Here is a tiny trained network, its code and every weight. The questions are about switching its units off for an input and a target symbol, where a switched-off unit gives its printed mean instead of its output.

import numpy as np


def w(rows, s, z=0):
    codes = np.array(rows[::2]) - 128.0
    scale = np.full(codes.shape[1], s)
    scale[-1] = z or s
    return codes * scale


def norm(h):
    return h / np.sqrt((h * h).mean(-1, keepdims=True) + 1e-5)


def f(y):
    return np.maximum(y, 0)


def softmax(a):
    e = np.exp(a - a.max(-1, keepdims=True))
    return e / e.sum(-1, keepdims=True)


def log_softmax(a):
    a = a - a.max(-1, keepdims=True)
    return a - np.log(np.exp(a).sum(-1, keepdims=True))


def net(x, mask):
    ids = ['ΞΠΦβγδεζθλμτ'.index(c) for c in x.split()]
    T = len(ids)
    res = E[ids] + P[:T]
    u = 0
    for l in range(2):
        r = norm(res)
        for j in range(3):
            rows = slice(2 * j, 2 * j + 2)
            q, k, v = (r @ M[l][rows].T for M in (Q, K, V))
            z = softmax(np.where(np.tri(T) > 0, q @ k.T / 2**0.5, -1e9)) @ v
            o = O[l][rows]
            res = res + np.where(mask[u + j], z, o[:, -1]) @ o[:, :-1]
        u += 3
        y = f(norm(res) @ A[l][:, :-1].T + A[l][:, -1])
        res = res + np.where(mask[u : u + 4], y, B[l][:, -1]) @ B[l][:, :-1]
        u += 4
    return log_softmax(norm(res)[-1] @ U[:, :-1].T + U[:, -1])


Q, K, V, O, A, B = {}, {}, {}, {}, {}, {}
E = w([
[146,148,162],'Ξ',
[99,194,107],'Π',
[134,143,153],'Φ',
[153,145,153],'β',
[201,103,94],'γ',
[48,227,121],'δ',
[201,165,154],'ε',
[153,139,152],'ζ',
[150,145,148],'θ',
[57,254,108],'λ',
[155,148,155],'μ',
[192,161,147],'τ',
],0.0062)
P = w([
[72,108,160],'0',
[162,255,2],'1',
[81,56,200],'2',
[176,245,38],'3',
[88,55,197],'4',
[159,210,64],'5',
[102,61,156],'6',
[146,194,87],'7',
[117,13,179],'8',
[137,187,98],'9',
[86,52,146],'10',
[88,174,228],'11',
],0.0052)
Q[0] = w([
[158,94,118],'0.h1',
[85,253,89],'0.h1',
[156,117,148],'0.h2',
[106,101,95],'0.h2',
[94,224,147],'0.h3',
[82,184,194],'0.h3',
],0.021)
K[0] = w([
[154,76,142],'0.h1',
[144,253,49],'0.h1',
[157,108,130],'0.h2',
[104,109,141],'0.h2',
[192,43,89],'0.h3',
[112,63,77],'0.h3',
],0.024)
V[0] = w([
[87,87,178],'0.h1',
[128,217,117],'0.h1',
[131,91,1],'0.h2',
[217,149,118],'0.h2',
[177,43,96],'0.h3',
[140,174,192],'0.h3',
],0.0085)
O[0] = w([
[137,111,235,5],'0.h1',
[138,224,88,211],'0.h1',
[220,95,159,182],'0.h2',
[217,173,45,242],'0.h2',
[104,125,1,218],'0.h3',
[128,91,182,93],'0.h3',
],0.0066,0.0025)
A[0] = w([
[131,129,128,97],'0.n1',
[8,143,97,6],'0.n2',
[113,33,212,176],'0.n3',
[100,251,135,126],'0.n4',
],0.012,0.0025)
B[0] = w([
[104,122,111,128],'0.n1',
[52,60,210,175],'0.n2',
[237,167,117,253],'0.n3',
[140,143,8,244],'0.n4',
],0.015,0.0061)
Q[1] = w([
[205,104,170],'1.h1',
[68,88,164],'1.h1',
[43,172,62],'1.h2',
[201,54,103],'1.h2',
[116,163,5],'1.h3',
[83,167,157],'1.h3',
],0.023)
K[1] = w([
[159,7,167],'1.h1',
[28,153,233],'1.h1',
[138,30,42],'1.h2',
[198,201,228],'1.h2',
[209,4,78],'1.h3',
[53,107,116],'1.h3',
],0.018)
V[1] = w([
[137,26,27],'1.h1',
[157,108,126],'1.h1',
[155,151,211],'1.h2',
[7,135,138],'1.h2',
[148,153,135],'1.h3',
[73,197,158],'1.h3',
],0.016)
O[1] = w([
[8,152,117,248],'1.h1',
[125,117,100,146],'1.h1',
[54,130,188,93],'1.h2',
[204,167,186,21],'1.h2',
[141,156,139,138],'1.h3',
[137,135,51,45],'1.h3',
],0.015,0.013)
A[1] = w([
[122,2,119,1],'1.n1',
[79,34,136,143],'1.n2',
[99,197,52,133],'1.n3',
[227,178,69,191],'1.n4',
],0.016,0.005)
B[1] = w([
[152,254,60,135],'1.n1',
[136,148,213,183],'1.n2',
[229,149,225,248],'1.n3',
[11,81,95,194],'1.n4',
],0.016,0.013)
U = w([
[107,165,15,171],'Ξ',
[183,211,117,180],'Π',
[148,210,180,102],'Φ',
[3,150,191,195],'β',
[155,107,158,47],'γ',
[149,99,161,65],'δ',
[77,17,82,134],'ε',
[227,23,88,222],'ζ',
[163,103,176,66],'θ',
[150,112,159,2],'λ',
[161,105,168,83],'μ',
[170,101,180,104],'τ',
],0.012,0.003)

Each question gives the input, a string of symbols that net reads in full, and the target symbol t.
The units are the heads (2 rows each of Q, K, V and O) and the neurons (one row each of A and B). Each row of codes is followed by its name. A weight is (code - 128) times the scale printed after its matrix; where a second scale follows, it is the last column's (O, A, B and U).
mask holds one flag per unit, layer by layer, with each layer's heads first. A switched-off unit (its flag False) gives its mean, the last column of its rows in O or B, instead of its output. The means were averaged over made-up inputs and are rounded, as every weight is.
A unit's drop is (log p(t) with every unit on - log p(t) with that unit switched off) / (log p(t) with every unit on - log p(t) with every unit switched off).
The circuit of an input: a set's keep is (log p(t) with only the set's units on - log p(t) with every unit switched off) / (log p(t) with every unit on - log p(t) with every unit switched off). Starting from the 12 units with the biggest drops (on a tie, the unit counted first), units are removed one at a time, each time the one whose removal leaves the highest keep (on an exact tie, the one counted first), for as long as the keep stays at least 0.8.
units of the circuit, in order: the units of the circuit, biggest drop first
top k neurons: the k neurons with the biggest drops, biggest first
top k neurons in layer l: the k neurons of layer l with the biggest drops, biggest first
input γ Π Π μ γ γ γ λ, target Ξ: units of the circuit, in order	(1.h2, 0.h3)
input γ λ μ ε δ ε β Π δ Π, target Π: units of the circuit, in order	(1.h2, 1.n3, 0.h3)
input δ γ γ γ Π γ β τ γ γ γ Ξ, target Ξ: units of the circuit, in order	(0.n4)
input ε γ Π ε β δ ε γ γ γ μ δ, target Π: units of the circuit, in order	(1.n3, 0.n4)
input γ γ δ τ δ γ Π γ ε β, target Ξ: top 2 neurons in layer 1	(1.n2, 1.n4)
input Π ε μ, target ε: top 2 neurons in layer 0	(0.n3, 0.n4)
input Π ε δ γ, target Ξ: units of the circuit, in order	(0.h1, 1.n2)
input Π γ δ, target ε: top 2 neurons in layer 1	(1.n4, 1.n3)
input δ Π δ γ γ ζ γ γ γ Π γ, target ζ: units of the circuit, in order	(0.h3, 1.h1, 1.n3, 0.n3)
input γ γ γ τ δ γ γ τ Π μ, target Ξ: top 2 neurons in layer 0	(0.n2, 0.n3)
input Π ε Π γ Ξ δ γ γ γ μ δ, target ε: top 2 neurons	(0.n2, 1.n4)
input δ μ β δ β γ μ, target ζ: top 2 neurons	(0.n4, 0.n2)
input Π γ θ γ γ τ, target Ξ: top 2 neurons	(0.n3, 1.n2)
input γ ε Ξ Π δ γ, target Π: top 4 neurons	(1.n3, 0.n3, 0.n2, 1.n2)
input λ ε λ ζ δ γ, target Ξ: units of the circuit, in order	(1.h2)
input Π Π τ ζ, target Ξ: top 3 neurons	(0.n4, 1.n4, 1.n2)
input δ γ Π δ γ Π δ Π Ξ, target ζ: units of the circuit, in order	(1.h1, 0.h3, 0.h2, 1.h3)
input δ γ τ, target ζ: top 2 neurons in layer 0	(0.n4, 0.n2)
input γ γ γ γ γ δ, target Ξ: top 2 neurons in layer 0	(0.n4, 0.n2)
input Π γ γ Π γ τ δ μ ε, target ε: top 3 neurons	(1.n4, 1.n3, 0.n4)
input ε γ θ γ γ Π, target Ξ: units of the circuit, in order	(0.n4)
input γ γ μ γ δ τ γ ζ γ λ, target Ξ: top 2 neurons	(0.n4, 1.n2)
input γ γ δ δ γ γ γ γ ε β, target Ξ: top 2 neurons	(0.n3, 0.n2)
input δ γ ζ ζ γ γ Φ Ξ, target Ξ: top 2 neurons in layer 1	(1.n4, 1.n2)
input ε γ γ Π Π γ τ Φ ε, target Π: top 2 neurons	(1.n1, 0.n3)
input δ γ Π γ δ γ γ Π μ θ, target Ξ: top 2 neurons	(1.n4, 1.n2)
input β γ γ δ ζ ε Π δ τ γ, target Φ: units of the circuit, in order	(1.n3)
input Π γ γ Π γ λ γ λ Π Ξ γ, target ε: top 2 neurons	(0.n4, 1.n4)
input Π ε λ τ Ξ δ ε δ ε, target ε: top 2 neurons	(1.n4, 1.n3)
